Moves between items:
z822 τ z104
z822 κ z724
z822 φ z958
z822 ζ z722
z822 β z365
z822 ε z429
z822 η z680
z746 τ z175
z746 κ z930
z746 φ z149
z746 ζ z554
z746 β z915
z746 ε z718
z746 η z1
z501 τ z705
z501 κ z917
z501 φ z87
z501 ζ z655
z501 β z345
z501 ε z785
z501 η z982
z465 τ z32
z465 κ z680
z465 φ z102
z465 ζ z477
z465 β z875
z465 ε z42
z465 η z724
z559 τ z738
z559 κ z193
z559 φ z595
z559 ζ z892
z559 β z897
z559 ε z711
z559 η z240
z201 τ z161
z201 κ z467
z201 φ z922
z201 ζ z968
z201 β z1
z201 ε z845
z201 η z915
z808 τ z24
z808 κ z669
z808 φ z671
z808 ζ z303
z808 β z711
z808 ε z897
z808 η z433
z718 τ z832
z718 κ z964
z718 φ z374
z718 ζ z243
z718 β z335
z718 ε z746
z718 η z659
z981 τ z500
z981 κ z657
z981 φ z335
z981 ζ z28
z981 β z374
z981 ε z558
z981 η z369
z243 τ z310
z243 κ z102
z243 φ z680
z243 ζ z718
z243 β z561
z243 ε z554
z243 η z958
z600 τ z646
z600 κ z734
z600 φ z329
z600 ζ z38
z600 β z433
z600 ε z240
z600 η z711
z712 τ z722
z712 κ z78
z712 φ z469
z712 ζ z104
z712 β z148
z712 ε z202
z712 η z692
z550 τ z959
z550 κ z202
z550 φ z620
z550 ζ z345
z550 β z655
z550 ε z78
z550 η z246
z633 τ z246
z633 κ z149
z633 φ z930
z633 ζ z42
z633 β z98
z633 ε z477
z633 η z959
z500 τ z981
z500 κ z929
z500 φ z637
z500 ζ z603
z500 β z692
z500 ε z792
z500 η z148
z785 τ z595
z785 κ z162
z785 φ z738
z785 ζ z893
z785 β z913
z785 ε z501
z785 η z244
z792 τ z558
z792 κ z837
z792 φ z86
z792 ζ z775
z792 β z280
z792 ε z500
z792 η z888
z335 τ z637
z335 κ z529
z335 φ z981
z335 ζ z561
z335 β z718
z335 ε z915
z335 η z845
z189 τ z968
z189 κ z87
z189 φ z917
z189 ζ z161
z189 β z258
z189 ε z108
z189 η z799
z922 τ z888
z922 κ z138
z922 φ z201
z922 ζ z448
z922 β z585
z922 ε z369
z922 η z558
z982 τ z329
z982 κ z775
z982 φ z646
z982 ζ z837
z982 β z557
z982 ε z244
z982 η z501
z148 τ z369
z148 κ z893
z148 φ z843
z148 ζ z162
z148 β z712
z148 ε z888
z148 η z500
z558 τ z792
z558 κ z98
z558 φ z915
z558 ζ z912
z558 β z149
z558 ε z981
z558 η z922
z490 τ z477
z490 κ z692
z490 φ z815
z490 ζ z32
z490 β z929
z490 ε z246
z490 η z78
z964 τ z815
z964 κ z718
z964 φ z477
z964 ζ z102
z964 β z529
z964 ε z930
z964 η z336
z303 τ z620
z303 κ z1
z303 φ z959
z303 ζ z808
z303 β z467
z303 ε z336
z303 η z930
z837 τ z98
z837 κ z792
z837 φ z857
z837 ζ z982
z837 β z246
z837 ε z929
z837 η z655
z875 τ z244
z875 κ z28
z875 φ z240
z875 ζ z657
z875 β z465
z875 ε z329
z875 η z595
z888 τ z922
z888 κ z655
z888 φ z161
z888 ζ z917
z888 β z202
z888 ε z148
z888 η z792
z469 τ z659
z469 κ z488
z469 φ z712
z469 ζ z434
z469 β z843
z469 ε z580
z469 η z832
z86 τ z915
z86 κ z857
z86 φ z792
z86 ζ z799
z86 β z175
z86 ε z637
z86 η z161
z369 τ z148
z369 κ z321
z369 φ z845
z369 ζ z365
z369 β z722
z369 ε z922
z369 η z981
z87 τ z711
z87 κ z189
z87 φ z501
z87 ζ z789
z87 β z24
z87 ε z738
z87 η z646
z655 τ z138
z655 κ z888
z655 φ z789
z655 ζ z501
z655 β z550
z655 ε z893
z655 η z837
z32 τ z465
z32 κ z381
z32 φ z64
z32 ζ z490
z32 β z244
z32 ε z557
z32 η z913
z585 τ z202
z585 κ z959
z585 φ z1
z585 ζ z429
z585 β z922
z585 ε z722
z585 η z149
z775 τ z912
z775 κ z982
z775 φ z799
z775 ζ z792
z775 β z408
z775 ε z603
z775 η z917
z917 τ z448
z917 κ z501
z917 φ z189
z917 ζ z888
z917 β z895
z917 ε z162
z917 η z775
z671 τ z345
z671 κ z429
z671 φ z808
z671 ζ z959
z671 β z705
z671 ε z724
z671 η z42
z529 τ z116
z529 κ z335
z529 φ z657
z529 ζ z240
z529 β z964
z529 ε z38
z529 η z892
z467 τ z789
z467 κ z201
z467 φ z138
z467 ζ z711
z467 β z303
z467 ε z892
z467 η z38
z149 τ z280
z149 κ z633
z149 φ z746
z149 ζ z420
z149 β z558
z149 ε z374
z149 η z585
z175 τ z746
z175 κ z907
z175 φ z280
z175 ζ z903
z175 β z86
z175 ε z832
z175 η z580
z857 τ z38
z857 κ z86
z857 φ z837
z857 ζ z646
z857 β z907
z857 ε z116
z857 η z789
z22 τ z897
z22 κ z434
z22 φ z913
z22 ζ z488
z22 β z738
z22 ε z24
z22 η z64
z915 τ z86
z915 κ z38
z915 φ z558
z915 ζ z734
z915 β z746
z915 ε z335
z915 η z201
z561 τ z894
z561 κ z240
z561 φ z28
z561 ζ z335
z561 β z243
z561 ε z734
z561 η z193
z244 τ z875
z244 κ z603
z244 φ z106
z244 ζ z929
z244 β z32
z244 ε z982
z244 η z785
z161 τ z201
z161 κ z789
z161 φ z888
z161 ζ z189
z161 β z580
z161 ε z843
z161 η z86
z680 τ z381
z680 κ z465
z680 φ z243
z680 ζ z374
z680 β z28
z680 ε z420
z680 η z822
z321 τ z893
z321 κ z369
z321 φ z892
z321 ζ z595
z321 β z133
z321 ε z138
z321 η z657
z897 τ z22
z897 κ z958
z897 φ z724
z897 ζ z336
z897 β z559
z897 ε z808
z897 η z102
z907 τ z930
z907 κ z175
z907 φ z246
z907 ζ z114
z907 β z857
z907 ε z815
z907 η z620
z912 τ z775
z912 κ z329
z912 φ z734
z912 ζ z558
z912 β z420
z912 ε z28
z912 η z448
z815 τ z964
z815 κ z832
z815 φ z490
z815 ζ z64
z815 β z116
z815 ε z907
z815 η z488
z24 τ z808
z24 κ z258
z24 φ z345
z24 ζ z620
z24 β z87
z24 ε z22
z24 η z114
z892 τ z928
z892 κ z845
z892 φ z321
z892 ζ z559
z892 β z336
z892 ε z467
z892 η z529
z448 τ z917
z448 κ z705
z448 φ z968
z448 ζ z922
z448 β z429
z448 ε z365
z448 η z912
z895 τ z429
z895 κ z345
z895 φ z258
z895 ζ z202
z895 β z917
z895 ε z104
z895 η z408
z738 τ z559
z738 κ z108
z738 φ z785
z738 ζ z928
z738 β z22
z738 ε z87
z738 η z106
z104 τ z822
z104 κ z913
z104 φ z434
z104 ζ z712
z104 β z162
z104 ε z895
z104 η z381
z381 τ z680
z381 κ z32
z381 φ z310
z381 ζ z692
z381 β z603
z381 ε z408
z381 η z104
z620 τ z303
z620 κ z580
z620 φ z550
z620 ζ z24
z620 β z789
z620 ε z488
z620 η z907
z832 τ z718
z832 κ z815
z832 φ z692
z832 ζ z310
z832 β z637
z832 ε z175
z832 η z469
z669 τ z258
z669 κ z808
z669 φ z429
z669 ζ z1
z669 β z968
z669 ε z958
z669 η z554
z557 τ z42
z557 κ z408
z557 φ z114
z557 ζ z246
z557 β z982
z557 ε z32
z557 η z345
z913 τ z724
z913 κ z104
z913 φ z22
z913 ζ z78
z913 β z785
z913 ε z345
z913 η z32
z133 τ z78
z133 κ z722
z133 φ z336
z133 ζ z724
z133 β z321
z133 ε z959
z133 η z477
z106 τ z240
z106 κ z894
z106 φ z244
z106 ζ z116
z106 β z64
z106 ε z646
z106 η z738
z692 τ z374
z692 κ z490
z692 φ z832
z692 ζ z381
z692 β z500
z692 ε z280
z692 η z712
z64 τ z102
z64 κ z310
z64 φ z32
z64 ζ z815
z64 β z106
z64 ε z114
z64 η z22
z968 τ z189
z968 κ z711
z968 φ z448
z968 ζ z201
z968 β z669
z968 ε z193
z968 η z734
z365 τ z162
z365 κ z595
z365 φ z193
z365 ζ z369
z365 β z822
z365 ε z448
z365 η z28
z98 τ z837
z98 κ z558
z98 φ z38
z98 ζ z329
z98 β z633
z98 ε z657
z98 η z138
z843 τ z845
z843 κ z928
z843 φ z148
z843 ζ z108
z843 β z469
z843 ε z161
z843 η z637
z108 τ z193
z108 κ z738
z108 φ z162
z108 ζ z843
z108 β z434
z108 ε z189
z108 η z894
z38 τ z857
z38 κ z915
z38 φ z98
z38 ζ z600
z38 β z930
z38 ε z529
z38 η z467
z138 τ z655
z138 κ z922
z138 φ z467
z138 ζ z705
z138 β z959
z138 ε z321
z138 η z98
z310 τ z243
z310 κ z64
z310 φ z381
z310 ζ z832
z310 β z894
z310 ε z903
z310 η z434
z845 τ z843
z845 κ z892
z845 φ z369
z845 ζ z193
z845 β z659
z845 ε z201
z845 η z335
z799 τ z734
z799 κ z646
z799 φ z775
z799 ζ z86
z799 β z903
z799 ε z894
z799 η z189
z102 τ z64
z102 κ z243
z102 φ z465
z102 ζ z964
z102 β z240
z102 ε z433
z102 η z897
z488 τ z336
z488 κ z469
z488 φ z78
z488 ζ z22
z488 β z928
z488 ε z620
z488 η z815
z336 τ z488
z336 κ z659
z336 φ z133
z336 ζ z897
z336 β z892
z336 ε z303
z336 η z964
z711 τ z87
z711 κ z968
z711 φ z705
z711 ζ z467
z711 β z808
z711 ε z559
z711 η z600
z659 τ z469
z659 κ z336
z659 φ z722
z659 ζ z958
z659 β z845
z659 ε z1
z659 η z718
z646 τ z600
z646 κ z799
z646 φ z982
z646 ζ z857
z646 β z114
z646 ε z106
z646 η z87
z258 τ z669
z258 κ z24
z258 φ z895
z258 ζ z580
z258 β z189
z258 ε z434
z258 η z903
z202 τ z585
z202 κ z550
z202 φ z580
z202 ζ z895
z202 β z888
z202 ε z712
z202 η z280
z894 τ z561
z894 κ z106
z894 φ z603
z894 ζ z637
z894 β z310
z894 ε z799
z894 η z108
z162 τ z365
z162 κ z785
z162 φ z108
z162 ζ z148
z162 β z104
z162 ε z917
z162 η z603
z434 τ z958
z434 κ z22
z434 φ z104
z434 ζ z469
z434 β z108
z434 ε z258
z434 η z310
z420 τ z408
z420 κ z42
z420 φ z554
z420 ζ z149
z420 β z912
z420 ε z680
z420 η z429
z1 τ z580
z1 κ z303
z1 φ z585
z1 ζ z669
z1 β z201
z1 ε z659
z1 η z746
z193 τ z108
z193 κ z559
z193 φ z365
z193 ζ z845
z193 β z958
z193 ε z968
z193 η z561
z433 τ z114
z433 κ z554
z433 φ z42
z433 ζ z930
z433 β z600
z433 ε z102
z433 η z808
z116 τ z529
z116 κ z637
z116 φ z929
z116 ζ z106
z116 β z815
z116 ε z857
z116 η z928
z345 τ z671
z345 κ z895
z345 φ z24
z345 ζ z550
z345 β z501
z345 ε z913
z345 η z557
z930 τ z907
z930 κ z746
z930 φ z633
z930 ζ z433
z930 β z38
z930 ε z964
z930 η z303
z722 τ z712
z722 κ z133
z722 φ z659
z722 ζ z822
z722 β z369
z722 ε z585
z722 η z374
z893 τ z321
z893 κ z148
z893 φ z928
z893 ζ z785
z893 β z78
z893 ε z655
z893 η z929
z408 τ z420
z408 κ z557
z408 φ z903
z408 ζ z280
z408 β z775
z408 ε z381
z408 η z895
z329 τ z982
z329 κ z912
z329 φ z600
z329 ζ z98
z329 β z42
z329 ε z875
z329 η z705
z42 τ z557
z42 κ z420
z42 φ z433
z42 ζ z633
z42 β z329
z42 ε z465
z42 η z671
z734 τ z799
z734 κ z600
z734 φ z912
z734 ζ z915
z734 β z554
z734 ε z561
z734 η z968
z554 τ z903
z554 κ z433
z554 φ z420
z554 ζ z746
z554 β z734
z554 ε z243
z554 η z669
z580 τ z1
z580 κ z620
z580 φ z202
z580 ζ z258
z580 β z161
z580 ε z469
z580 η z175
z903 τ z554
z903 κ z114
z903 φ z408
z903 ζ z175
z903 β z799
z903 ε z310
z903 η z258
z789 τ z467
z789 κ z161
z789 φ z655
z789 ζ z87
z789 β z620
z789 ε z928
z789 η z857
z246 τ z633
z246 κ z280
z246 φ z907
z246 ζ z557
z246 β z837
z246 ε z490
z246 η z550
z280 τ z149
z280 κ z246
z280 φ z175
z280 ζ z408
z280 β z792
z280 ε z692
z280 η z202
z705 τ z501
z705 κ z448
z705 φ z711
z705 ζ z138
z705 β z671
z705 ε z595
z705 η z329
z595 τ z785
z595 κ z365
z595 φ z559
z595 ζ z321
z595 β z724
z595 ε z705
z595 η z875
z657 τ z929
z657 κ z981
z657 φ z529
z657 ζ z875
z657 β z477
z657 ε z98
z657 η z321
z929 τ z657
z929 κ z500
z929 φ z116
z929 ζ z244
z929 β z490
z929 ε z837
z929 η z893
z928 τ z892
z928 κ z843
z928 φ z893
z928 ζ z738
z928 β z488
z928 ε z789
z928 η z116
z374 τ z692
z374 κ z477
z374 φ z718
z374 ζ z680
z374 β z981
z374 ε z149
z374 η z722
z28 τ z603
z28 κ z875
z28 φ z561
z28 ζ z981
z28 β z680
z28 ε z912
z28 η z365
z958 τ z434
z958 κ z897
z958 φ z822
z958 ζ z659
z958 β z193
z958 ε z669
z958 η z243
z114 τ z433
z114 κ z903
z114 φ z557
z114 ζ z907
z114 β z646
z114 ε z64
z114 η z24
z477 τ z490
z477 κ z374
z477 φ z964
z477 ζ z465
z477 β z657
z477 ε z633
z477 η z133
z240 τ z106
z240 κ z561
z240 φ z875
z240 ζ z529
z240 β z102
z240 ε z600
z240 η z559
z637 τ z335
z637 κ z116
z637 φ z500
z637 ζ z894
z637 β z832
z637 ε z86
z637 η z843
z78 τ z133
z78 κ z712
z78 φ z488
z78 ζ z913
z78 β z893
z78 ε z550
z78 η z490
z724 τ z913
z724 κ z822
z724 φ z897
z724 ζ z133
z724 β z595
z724 ε z671
z724 η z465
z959 τ z550
z959 κ z585
z959 φ z303
z959 ζ z671
z959 β z138
z959 ε z133
z959 η z633
z603 τ z28
z603 κ z244
z603 φ z894
z603 ζ z500
z603 β z381
z603 ε z775
z603 η z162
z429 τ z895
z429 κ z671
z429 φ z669
z429 ζ z585
z429 β z448
z429 ε z822
z429 η z420

In the rows, 150 means zero.

The rows follow the links: the fewer symbols apart two items are, the more alike their rows tend to be.

Each row is also shifted at random along 8 hidden directions that mean nothing.

Some items, each with a row of numbers:
z888: [ 171  120  135  146  160  147  160  156  156  150  170  144  164  148  144  140  139  158  155  152  162  148  122  139  155  159  178  150  154  156  147  137  177  147  148  139  152  127  178  160  180  142]
z529: [ 165  170  163  162  123  128  161  160  155  131  167  163  159  146  120  131  124  161  163  134  195  159  117  163  170  160  164  160  172  175  148  136  163  159  144  101  115  184  151  158  137  145]
z705: [ 165  135  125  163  184  127  152  194  160  135  138  148  158  150  148  146  143  151  157  119  150  138  180  163  146  146  164  158  134  152  164  151  157  115  151  161  166  149  157  144  130  143]
z711: [ 170  168  148  144  135  141  157  164  159  152  145  160  160  144  201  158  143  143  135  155  112  135  147  143  170  145  167  178   95  114  155  147  137  150  137  192  117  150  134  137  143  161]
z595: [ 165  163  136  165  128  126  166  153  141  147  165  145  174  163  217  123  134  109  122   94  116  196  152  101  150  161  122  129  144  153  196  150  151  174  165  208  125  139  145  109  165  141]
z108: [ 176  169  158  144  170  108  156  156  148  135  147  144  158  114  171  106  173  159  158  131  130  157  182  139  175  161  166  138  146  185  180  127  151  147  113  156  116  167  167  123  149  132]
z433: [ 150  147  147  137  122  147  137  154  181  150  161  177  144  163  123  168  105  117  107  122  152  158  152  161  124  117  141  147  143  109  146  130  120  166  158  185  169  166  120  168   99  124]
z724: [ 119  179  158  137  146  137  142  162  143  156  147  142  149  167  177  123  128  127  125  138  140  174  162  126  148  130  130  143  152  141  157  163  145  156  142  186  150  161  141  107  135  152]
z903: [ 161  125  144  136  104  171  141  117  186  170  183  146  162  163  113  192  138  109  116  153  144  153  141  124  114  139  144  114  146  112  143  124  113  185  178  184  175  145  138  206  169  123]
z655: [ 156  157  130  138  166  157  135  158  152  163  186  149  162  153  153  147  134  150  120  174  160  165  157  112  150  130  150  149  154  159  162  146  146  167  139  141  151  131  153  133  142  126]
z42: [ 274  141  152  154  110  185  161  139  159  165  148  156  171  184  136  206  136  110  167  181  142  147  170  154  116  137  149  165  105  135  146  172  106  158  170  182  158  131  120  202  148  170]
z922: [ 170  140  127  151  161  135  146  162  147  144  163  137  138  141  148  122  122  156  132  132  174  154  126  139  148  141  147  137  185  158  166  142  182  158  145  129  150  142  173  114  148  130]
z799: [ 182  149  130  167  157  133  138  150  127  155  162  143  134  119  177  149  218  181  151  146  145  148  149  125  166  164  135  132  164  166  160  139  151  156  159  124  119  161  177  127  183  152]
z637: [ 191  131  143  173  192  124  161  146  133  115  119  156  139  103  169  133  207  193  207  115  140  135  192  189  155  179  163  151  158  218  173  134  164  118  132  109  136  151  170  155  158  164]
z633: [ 147  162  135  125  168  162  136  142  149  153  161  172  161  154  126  173  153  151  128  182  157  163  190  154   99  106  149  162  135  166  148  131  133  161  132  154  172  138  148  162  124  149]
z98: [  67  142  138  166  118  142  142  179  122  169  174  152  147  158  182  161  149  172  144  149  179  162   69  131  164  149  144  158  146  125  128  152  169  164  187  138  117  153  171  126  206  190]
z959: [ 174  155  121  160  187  179  158  150  134  168  132  145  148  158  168  163  174  160  161  183  156  132  170  141  143  152  142  174  135  156  134  176  155  147  148  132  155  122  145  138  160  171]
z964: [  77  164  152  148  171  150  156  135  148  144  126  171  168  147  158  169  189  169  164  152  139  134  178  167  128  147  155  168  134  167  137  142  140  151  145  155  150  154  141  169  161  172]
z875: [ 122  172  158  155  134  133  150  157  128  156  156  151  163  149  159  152  184  161  168  162  155  174  155  145  152  144  142  152  129  169  155  147  148  146  151  148  120  176  168  137  166  171]
z189: [  94  158  146  148  210  101  138  191  135  137  130  146  106   95  179  109  191  216  144  125  135  143  157  174  192  154  158  156  160  143  154  135  187  109  124  136  138  170  183   89  138  144]
z336: [ 208  196  172  145  172  133  156  154  159  135  149  160  165  148  106  111  128  175  164  161  201  151  151  150  184  155  176  177  184  187  135  152  163  153  104   82  127  188  147  136  128  134]
z321: [  89  131  116  162  185  176  166  136  160  151  138  145  167  165  140  185  167  126  166  156  131  130  220  145  100  154  143  145  146  184  183  169  140  143  155  154  181  112  145  175  132  136]
z912: [ 215  142  151  141  137  132  144  169  153  144  147  154  148  145  119  164  140  150  168  159  162  143  150  186  143  131  171  154  139  152  150  143  160  125  147  140  154  164  172  168  137  154]
z114: [ 159  124  140  159  165  175  141  144  177  155  140  156  155  154   90  212  176  149  165  171  148  120  214  167  115  148  150  157  129  146  135  151  100  139  160  143  191  141  126  227  132  135]
z243: [  85  159  170  134  168  130  148  158  158  133  122  160  143  139  104  152  167  167  166  136  160  133  171  197  140  142  164  145  156  154  127  128  155  116  133  147  165  192  161  169  130  152]
z490: [ 192  134  163  165  177  142  149  162  135  119  129  167  140  160  153  130  135  161  171   96  163  165  172  193  151  159  147  156  186  188  152  164  155  120  153  137  169  145  130  153  123  166]
z815: [ 155  177  181  128  107  142  153  131  154  155  181  178  197  152  160  145  129  135  149  159  157  172  123  115  162  137  175  155  135  163  140  120  116  195  136  171  109  162  133  172  203  158]
z501: [ 215  150  152  138  150  156  141  174  169  148  171  149  161  170  105  155   98  134  136  167  157  163  156  156  161  147  166  162  139  137  161  161  137  131  142  149  167  152  139  171  106  120]
z310: [ 195  170  181  143  128  114  144  151  134  138  153  151  146  132  154  105  150  161  152  122  168  175  124  139  184  153  149  130  177  165  149  133  153  154  141  140  118  196  156  127  164  148]
z175: [ 227  117  145  138  136  178  139  121  179  142  151  161  131  143  115  179  114  128  137  153  154  128  164  169  117  135  158  137  166  146  147  142  124  166  143  146  179  133  124  196  109  130]
z857: [ 169  135  139  155  158  136  141  175  157  135  151  174  157  128  153  159  159  183  170  146  160  136  149  165  160  153  178  170  137  166  144  127  143  144  142  123  134  151  150  170  160  158]
z87: [ 165  120  149  169  145  155  141  176  177  138  137  154  120  156  156  157  108  141  139  126  140  131  140  162  179  162  155  162  143  108  151  167  137  131  166  158  164  145  123  159  111  136]
z718: [ 120  129  125  151  185  143  141  123  151  121  117  166  114  125  180  139  169  144  122   72  107  134  220  176   91  130  117  114  192  188  183  137  145  162  142  171  189  138  135  128   98  130]
z558: [ 268  141  162  142  126  155  143  156  156  135  166  166  129  160   98  142   78  144  140  159  186  152  121  187  145  133  165  152  180  163  158  145  168  145  138  115  165  155  154  159   83  132]
z374: [ 157  169  177  122  147  155  140  137  139  143  142  159  141  155  134  147  133  153  154  173  153  152  150  193  134  122  155  153  157  163  143  147  164  141  126  150  159  159  153  143  113  164]
z892: [ 109  180  141  160  139  171  167  121  144  165  145  149  166  147  215  161  186  147  153  180  105  138  151  119  163  166  145  170  111  149  159  164  146  176  148  169  115  128  140  130  178  175]
z982: [ 182  139  154  155  120  149  128  174  138  155  171  156  129  154  160  157  126  143  138  135  146  174  129  152  157  141  135  144  152  128  162  159  135  143  171  163  152  152  138  138  124  161]
z161: [ 125  165  153  141  147  144  139  162  141  157  161  141  126  125  172  119  148  185  136  179  164  143   87  136  203  152  170  161  152  128  131  151  176  160  130  122  115  159  167  108  165  153]
z32: [ 153  163  166  152  146  127  130  167  128  145  155  145  139  157  146  117  140  151  143  119  174  191  144  145  166  145  130  137  182  165  148  156  146  148  156  143  144  171  149  122  145  154]

From each start, follow one symbol. Which item do you reach?
Answers are names.
[ 128  158  161  138  138  126  156  146  164  130  161  181  188  132  142  150  154  160  170  154  148  162  169  163  149  143  185  167  120  180  159  113  135  151  123  154  126  158  156  186  154  150]
φ	z929
[ 113  163  153  150  170  130  117  182  110  155  146  148  112  139  179  126  168  184  126  134  160  188  142  153  158  133  114  154  161  129  137  155  154  140  150  157  145  159  154   96  136  172]
η	z345
[ 136  121  147  149  167  175  151  152  151  167  137  123  140  171  118  163  150  141  156  167  153  137  142  156  147  162  142  140  153  111  124  174  159  130  171  150  195  137  153  161  156  147]
ζ	z202
[ 191  116  143  171  141  143  168  154  170  136  134  148  126  154  138  121   94  143  149  103  193  129   92  161  174  174  163  148  188  121  125  157  182  153  166  129  153  152  136  148  146  136]
β	z201
[ 232  137  177  165  136  164  155  146  127  146  101  141  128  162  171  164  155  140  203  145  131  126  151  204  149  162  144  154  140  148  147  192  153  116  163  163  161  153  133  157  137  198]
κ	z465
[ 113  187  157  138  138  144  133  163  119  183  167  128  129  147  132  142  182  185  136  197  193  170   94  134  158  134  128  148  162  125  115  145  175  149  157  120  130  183  182  111  172  173]
ε	z680
[ 133  141  175  150  155  157  141  146  119  147  125  147  128  147  146  147  153  168  182  157  162  143  140  189  155  150  145  153  177  163  134  172  163  130  147  130  162  148  158  150  150  179]
η	z712
[ 110  159  173  149  183  136  146  161  103  134  109  143  109  132  221   92  151  183  155  122  127  159  132  180  186  156  138  154  175  153  141  171  190  131  131  161  147  140  148   73  147  188]
φ	z469
[ 173  164  147  132  172  145  133  148  151  157  147  138  123  122  162  131  164  159  118  164  133  146  174  135  159  140  144  145  149  134  150  140  141  161  125  160  155  155  147  117  126  121]
ε	z434
[ 161  124  162  133  153  138  148  153  166  125  117  180  136  138  134  159  122  163  155  137  150  123  143  220  129  126  185  167  133  129  131  121  158  135  126  162  164  148  142  173  113  155]
η	z1
[ 132  149  156  127  173  150  151  168  159  150  153  161  171  158  125  141  118  164  156  173  177  149  140  160  161  137  186  185  127  139  120  143  150  133  124  155  156  137  143  164  153  153]
ε	z78
[ 132  144  135  136  167  148  153  148  156  139  112  164  133  121  227  154  156  163  146  152   76  114  165  178  141  135  170  172  102  128  164  142  160  150  128  205  144  119  148  123  136  169]
φ	z922
[ 175  163  143  162  179  157  152  160  160  160  163  142  154  151  121  147  169  169  143  165  177  154  156  124  172  169  145  162  157  141  134  156  142  148  149  112  150  157  140  157  156  125]
β	z87
[ 150  144  141  147  143  148  150  162  176  152  153  139  145  142  120  152  135  142  144  161  158  117  133  148  165  152  165  147  148  121  140  147  157  144  153  143  150  166  163  157  145  128]
β	z669
[ 185  152  194  136  126  152  158  160  148  152  135  138  162  167  141  135  113  131  181  166  157  150  122  160  183  156  180  151  133  126  125  172  154  128  142  171  146  165  147  155  170  165]
ε	z895
[ 183  139  156  134  149  149  151  152  178  140  153  170  157  150  156  139   93  132  128  136  155  149  153  144  157  137  177  160  141  133  145  133  132  165  127  172  149  133  122  159  131  122]
ζ	z24
[ 226  178  182  130  149  160  153  127  162  141  135  151  152  146  159  139  144  135  155  169  106  141  195  160  157  151  158  148  130  152  160  155  129  146  117  186  154  157  132  154  120  142]
β	z108
[  87  136  126  176  171  207  157  116  164  161  151  136  139  161  138  188  174  137  149  170  132  122  188  127  141  181  122  143  161  155  161  191  130  164  168  118  181  119  128  175  142  132]
ε	z789
[ 192  135  147  157  144  132  163  147  144  132  156  152  166  150  106  141  150  156  188  141  188  154  155  167  139  153  164  136  174  204  160  142  170  139  143  106  143  162  178  170  148  149]
η	z369
